Below is a small trained network, with its code and all its weights. Each question gives an input and a class and asks what happens when units are switched off, that is, made to give their printed mean instead of their output.

import numpy as np


def w(rows, s, z=0):
    codes = np.array(rows[::2]) - 128.0
    scale = np.full(codes.shape[1], s)
    scale[-1] = z or s
    return codes * scale


def f(y):
    return np.maximum(y, 0)


def log_softmax(a):
    a = a - a.max(-1, keepdims=True)
    return a - np.log(np.exp(a).sum(-1, keepdims=True))


def net(x, mask):
    res = np.array(x, float).reshape(1, 3) / 4 @ E
    y = f(res @ A[0][:, :-1].T + A[0][:, -1])
    res = res + np.where(mask, y, B[0][:, -1]) @ B[0][:, :-1]
    return log_softmax(res[-1] @ U[:, :-1].T + U[:, -1])


A, B = {}, {}
E = w([
[150,193,237,189,140,124,173,116,237,2],'x0',
[174,142,82,221,208,83,105,51,55,105],'x1',
[159,48,85,94,51,53,158,129,120,23],'x2',
],0.01)
A[0] = w([
[133,86,113,125,75,125,128,133,125,77,193],'neuron 1',
[162,114,129,221,214,68,58,60,115,114,87],'neuron 2',
[51,181,158,158,180,200,72,72,200,164,168],'neuron 3',
[133,88,72,87,107,98,66,126,73,186,67],'neuron 4',
[135,122,144,178,125,160,145,87,183,108,87],'neuron 5',
[229,163,58,175,171,51,96,20,101,104,111],'neuron 6',
[89,32,111,135,84,148,66,138,95,255,116],'neuron 7',
[137,165,102,194,157,131,111,72,55,110,151],'neuron 8',
[131,128,169,119,177,90,101,83,65,104,254],'neuron 9',
[164,96,85,118,59,65,206,129,138,97,211],'neuron 10',
[197,65,78,113,63,16,133,77,141,57,73],'neuron 11',
[139,182,188,174,102,112,218,133,226,78,66],'neuron 12',
[71,169,157,187,146,164,161,116,210,66,173],'neuron 13',
[210,128,180,178,135,103,154,115,219,109,121],'neuron 14',
[93,95,159,74,138,117,115,141,175,148,249],'neuron 15',
[159,101,95,217,218,103,96,62,100,114,81],'neuron 16',
[109,120,143,36,49,229,189,190,189,147,181],'neuron 17',
[26,117,170,37,40,171,117,176,221,135,76],'neuron 18',
[108,237,120,168,168,185,76,135,129,165,105],'neuron 19',
[201,166,156,171,89,134,170,81,182,85,76],'neuron 20',
[106,222,181,109,168,176,110,144,130,183,113],'neuron 21',
[52,161,192,176,241,173,62,160,116,199,84],'neuron 22',
[112,134,157,146,92,125,131,118,84,137,241],'neuron 23',
[99,77,160,76,114,127,151,231,184,144,113],'neuron 24',
[167,192,171,180,165,158,167,126,173,96,128],'neuron 25',
[152,120,127,137,161,126,94,161,186,97,220],'neuron 26',
[138,185,159,167,98,96,169,72,183,99,75],'neuron 27',
[139,109,107,114,80,74,165,133,126,78,99],'neuron 28',
[149,105,74,59,139,83,130,96,99,167,88],'neuron 29',
[96,66,36,98,127,156,50,142,75,162,92],'neuron 30',
[137,10,125,93,121,77,159,156,110,34,90],'neuron 31',
[125,124,57,85,161,154,87,137,108,183,189],'neuron 32',
[134,186,145,137,117,214,141,85,131,188,168],'neuron 33',
[101,187,132,133,156,175,127,119,135,152,93],'neuron 34',
[143,95,123,167,128,64,25,43,105,74,131],'neuron 35',
],0.007,0.008)
B[0] = w([
[175,124,94,156,96,88,168,122,102,201,198],'neuron 1',
[76,159,146,116,117,80,59,201,208,127,189],'neuron 2',
[206,158,72,131,76,98,137,84,123,148,221],'neuron 3',
[114,55,163,35,115,197,84,99,170,27,193],'neuron 4',
[123,113,106,57,134,163,97,116,204,101,158],'neuron 5',
[23,162,171,164,146,97,34,185,215,155,204],'neuron 6',
[148,56,97,62,170,176,81,114,169,84,229],'neuron 7',
[101,142,187,178,135,82,52,145,213,116,191],'neuron 8',
[190,109,136,244,161,117,137,171,102,118,210],'neuron 9',
[203,186,70,184,125,101,163,69,128,204,226],'neuron 10',
[152,183,87,58,25,56,109,99,114,187,206],'neuron 11',
[110,97,137,48,143,161,92,101,156,49,214],'neuron 12',
[158,83,85,91,201,152,194,105,101,93,226],'neuron 13',
[131,66,136,75,175,166,126,94,147,89,200],'neuron 14',
[186,106,146,253,202,84,123,181,87,143,223],'neuron 15',
[17,181,144,124,126,98,50,166,223,132,185],'neuron 16',
[90,176,142,234,176,89,52,170,198,108,255],'neuron 17',
[26,195,180,142,161,86,53,188,242,183,225],'neuron 18',
[138,199,83,96,64,56,169,91,132,162,194],'neuron 19',
[134,125,140,56,153,179,105,129,164,90,183],'neuron 20',
[164,167,72,100,29,64,137,152,102,217,199],'neuron 21',
[158,211,88,34,58,98,154,101,105,207,213],'neuron 22',
[199,85,124,218,176,140,202,131,76,134,203],'neuron 23',
[33,180,177,184,162,89,43,167,170,144,198],'neuron 24',
[140,80,121,91,132,195,144,126,149,85,201],'neuron 25',
[190,114,99,167,183,140,161,116,132,113,195],'neuron 26',
[94,91,177,10,152,220,113,76,231,74,177],'neuron 27',
[189,245,48,81,53,88,156,97,94,183,175],'neuron 28',
[112,105,133,81,131,187,100,143,172,52,173],'neuron 29',
[155,70,191,60,168,169,56,77,164,82,211],'neuron 30',
[180,207,54,62,30,70,141,93,136,192,199],'neuron 31',
[192,57,127,127,173,180,165,109,143,58,221],'neuron 32',
[212,147,76,138,58,96,160,88,52,175,198],'neuron 33',
[94,165,53,68,79,82,161,99,101,158,163],'neuron 34',
[108,164,179,170,123,83,73,155,158,135,182],'neuron 35',
],0.0053,0.012)
U = w([
[175,172,83,89,41,99,140,93,128,177,91],'0',
[25,150,153,176,153,104,69,190,162,135,81],'1',
[148,64,125,52,172,187,116,97,145,79,102],'2',
[203,88,110,253,182,122,161,140,105,132,254],'3',
[36,118,170,104,110,146,182,124,36,108,67],'4',
[19,100,146,123,101,151,183,148,76,117,84],'5',
[56,101,184,114,90,154,186,134,80,130,63],'6',
],0.014,0.0087)

Each question gives the input, the list of numbers given to net, and the class t.
The units are the neurons (one row each of A and B). Each row of codes is followed by its name. A weight is (code - 128) times the scale printed after its matrix; where a second scale follows, it is the last column's (A, B and U).
mask holds one flag per neuron, in row order. A switched-off neuron (its flag False) gives its mean, the last column of its row in B, instead of its output. The means were averaged over made-up inputs and are rounded, as every weight is.
A unit's drop is (log p(t) with every unit on - log p(t) with that unit switched off) / (log p(t) with every unit on - log p(t) with every unit switched off).
The circuit of an input: a set's keep is (log p(t) with only the set's units on - log p(t) with every unit switched off) / (log p(t) with every unit on - log p(t) with every unit switched off). Starting from the 12 units with the biggest drops (on a tie, the unit counted first), units are removed one at a time, each time the one whose removal leaves the highest keep (on an exact tie, the one counted first), for as long as the keep stays at least 0.8.
units of the circuit, in order: the units of the circuit, biggest drop first
most important unit: the unit with the biggest drop
k most important neurons: the k neurons with the biggest drops, biggest first
drop of u: that unit's drop, to one decimal
input [8,0,-8], class 0: most important unit : neuron 21
input [0,1,3], class 3: units of the circuit, in order : [neuron 22; neuron 12]
input [-6,-6,4], class 1: units of the circuit, in order : [neuron 17; neuron 18]
input [7,7,8], class 0: 3 most important neurons : [neuron 11; neuron 31; neuron 28]
input [-7,-7,-6], class 1: 2 most important neurons : [neuron 17; neuron 18]
input [2,8,-8], class 0: 2 most important neurons : [neuron 22; neuron 3]
input [6,6,6], class 0: 2 most important neurons : [neuron 11; neuron 31]
input [-6,-8,7], class 1: 2 most important neurons : [neuron 17; neuron 18]
input [-2,-1,-3], class 3: 2 most important neurons : [neuron 11; neuron 31]
input [8,-8,6], class 1: 3 most important neurons : [neuron 18; neuron 17; neuron 24]
input [-1,-1,-3], class 3: 3 most important neurons : [neuron 11; neuron 31; neuron 28]
input [0,7,7], class 0: 3 most important neurons : [neuron 11; neuron 31; neuron 17]
input [1,8,-6], class 1: 2 most important neurons : [neuron 6; neuron 16]
input [7,6,8], class 0: units of the circuit, in order : [neuron 11]
input [-6,-6,-4], class 1: 4 most important neurons : [neuron 17; neuron 18; neuron 24; neuron 13]
input [3,1,1], class 3: drop of neuron 30 : 0.4
input [-8,-6,-7], class 2: drop of neuron 4 : 0.6
input [0,5,-2], class 1: drop of neuron 10 : 0.0
